Here is a tiny trained network, its code and every weight. The questions are about switching its units off for an input and a target symbol, where a switched-off unit gives its printed mean instead of its output.

import numpy as np


def w(rows, s, z=0):
    codes = np.array(rows[::2]) - 128.0
    scale = np.full(codes.shape[1], s)
    scale[-1] = z or s
    return codes * scale


def norm(h):
    return h / np.sqrt((h * h).mean(-1, keepdims=True) + 1e-5)


def f(y):
    return np.maximum(y, 0)


def softmax(a):
    e = np.exp(a - a.max(-1, keepdims=True))
    return e / e.sum(-1, keepdims=True)


def log_softmax(a):
    a = a - a.max(-1, keepdims=True)
    return a - np.log(np.exp(a).sum(-1, keepdims=True))


def net(x, mask):
    ids = ['Γδηπψω'.index(c) for c in x.split()]
    T = len(ids)
    res = E[ids] + P[:T]
    r = norm(res)
    for j in range(2):
        rows = slice(3 * j, 3 * j + 3)
        q, k, v = (r @ M[0][rows].T for M in (Q, K, V))
        z = softmax(np.where(np.tri(T) > 0, q @ k.T / 3**0.5, -1e9)) @ v
        o = O[0][rows]
        res = res + np.where(mask[j], z, o[:, -1]) @ o[:, :-1]
    y = f(norm(res) @ A[0][:, :-1].T + A[0][:, -1])
    res = res + np.where(mask[2:14], y, B[0][:, -1]) @ B[0][:, :-1]
    return log_softmax(norm(res)[-1] @ U[:, :-1].T + U[:, -1])


Q, K, V, O, A, B = {}, {}, {}, {}, {}, {}
E = w([
[101,122,96,111,217],'Γ',
[61,94,139,252,112],'δ',
[201,239,174,172,53],'η',
[117,67,207,128,138],'π',
[190,115,41,137,54],'ψ',
[46,151,253,160,141],'ω',
],0.022)
P = w([
[132,162,112,1,115],'0',
[150,126,115,76,80],'1',
[175,128,145,129,144],'2',
[173,111,154,149,136],'3',
[174,103,159,164,124],'4',
[167,93,166,175,113],'5',
[165,81,171,183,97],'6',
[162,71,180,190,75],'7',
[158,72,194,177,47],'8',
],0.013)
Q[0] = w([
[141,84,110,135,158],'head 0',
[91,131,137,3,81],'head 0',
[148,162,91,106,237],'head 0',
[144,113,141,134,121],'head 1',
[90,158,174,123,147],'head 1',
[120,160,93,142,120],'head 1',
],0.035)
K[0] = w([
[94,165,110,128,148],'head 0',
[115,119,186,76,36],'head 0',
[136,163,102,3,197],'head 0',
[121,135,112,141,107],'head 1',
[69,136,125,129,121],'head 1',
[143,143,143,101,122],'head 1',
],0.034)
V[0] = w([
[158,92,44,127,156],'head 0',
[8,146,83,135,160],'head 0',
[130,14,193,118,124],'head 0',
[95,66,88,176,191],'head 1',
[194,161,149,243,159],'head 1',
[108,114,94,194,82],'head 1',
],0.017)
O[0] = w([
[102,66,100,159,89,52],'head 0',
[10,189,145,157,68,111],'head 0',
[114,114,136,124,254,251],'head 0',
[119,225,106,204,51,137],'head 1',
[95,149,159,68,69,167],'head 1',
[102,116,75,115,49,156],'head 1',
],0.014,0.012)
A[0] = w([
[225,185,87,153,103,188],'neuron 0',
[157,83,149,141,117,81],'neuron 1',
[87,137,184,74,54,160],'neuron 2',
[24,134,42,18,148,3],'neuron 3',
[128,88,82,188,49,77],'neuron 4',
[118,93,93,199,186,120],'neuron 5',
[142,65,47,134,111,195],'neuron 6',
[117,148,205,127,122,57],'neuron 7',
[148,255,64,92,119,24],'neuron 8',
[119,99,86,75,118,106],'neuron 9',
[63,80,91,151,142,58],'neuron 10',
[102,120,36,93,87,120],'neuron 11',
],0.025,0.0045)
B[0] = w([
[245,181,107,87,119,158],'neuron 0',
[169,127,170,153,131,159],'neuron 1',
[80,145,84,56,220,255],'neuron 2',
[161,205,108,255,29,150],'neuron 3',
[118,122,161,77,242,203],'neuron 4',
[76,168,48,204,91,206],'neuron 5',
[106,48,187,169,78,159],'neuron 6',
[137,112,143,183,39,212],'neuron 7',
[236,176,104,203,45,149],'neuron 8',
[76,109,120,179,89,144],'neuron 9',
[222,172,147,103,114,171],'neuron 10',
[42,88,76,151,51,170],'neuron 11',
],0.032,0.012)
U = w([
[117,192,92,188,47,180],'Γ',
[37,107,117,70,103,141],'δ',
[211,122,122,79,95,174],'η',
[152,62,100,163,215,135],'π',
[113,24,106,132,73,185],'ψ',
[97,149,255,124,114,5],'ω',
],0.0097,0.0018)

Each question gives the input, a string of symbols that net reads in full, and the target symbol t.
The units are the heads (3 rows each of Q, K, V and O) and the neurons (one row each of A and B). Each row of codes is followed by its name. A weight is (code - 128) times the scale printed after its matrix; where a second scale follows, it is the last column's (O, A, B and U).
mask holds one flag per unit, heads first, then neurons. A switched-off unit (its flag False) gives its mean, the last column of its rows in O or B, instead of its output. The means were averaged over made-up inputs and are rounded, as every weight is.
A unit's drop is (log p(t) with every unit on - log p(t) with that unit switched off) / (log p(t) with every unit on - log p(t) with every unit switched off).
The circuit of an input: a set's keep is (log p(t) with only the set's units on - log p(t) with every unit switched off) / (log p(t) with every unit on - log p(t) with every unit switched off). Starting from the 12 units with the biggest drops (on a tie, the unit counted first), units are removed one at a time, each time the one whose removal leaves the highest keep (on an exact tie, the one counted first), for as long as the keep stays at least 0.8.
circuit, biggest first: the units of the circuit, biggest drop first
top k neurons: the k neurons with the biggest drops, biggest first
heads that matter: for each layer, one digit per head in row order, 1 if its drop is at least 0.15 and else 0, layers parted by /
input ω π π π π ω π, target ω: heads that matter => 11
input π δ π π ω π, target δ: heads that matter => 00
input ω ω π η π π ω π, target ω: circuit, biggest first => [neuron 2; head 1; neuron 5]
input π π ψ η, target η: heads that matter => 00
input π η π π π π η, target π: heads that matter => 11
input Γ η ψ π ω π δ η, target δ: top 2 neurons => [neuron 2; neuron 7]
input ω π π ω, target π: circuit, biggest first => [head 1]
input ω η π ω Γ π Γ δ δ, target δ: circuit, biggest first => [head 1; neuron 2]
input π Γ π π δ ψ Γ, target δ: circuit, biggest first => [head 0; neuron 4; neuron 11]
input π Γ ω π, target Γ: top 3 neurons => [neuron 4; neuron 2; neuron 7]
input ψ Γ ω, target ω: circuit, biggest first => [head 1; neuron 5; neuron 7]
input π π ω, target ω: top 2 neurons => [neuron 2; neuron 5]
input ψ δ π π ψ ψ ψ ω ψ, target δ: heads that matter => 10
input ψ ω η π ω π ω, target π: circuit, biggest first => [head 0]
input ω ψ δ π π ω π δ Γ, target Γ: heads that matter => 00
input δ Γ Γ π ω π η Γ, target δ: heads that matter => 10
input π ω ω η, target η: heads that matter => 10
input ω π Γ, target Γ: top 2 neurons => [neuron 5; neuron 10]
input π π ω π δ ψ ω, target δ: heads that matter => 01
input ω δ ω η π π ω, target δ: heads that matter => 00
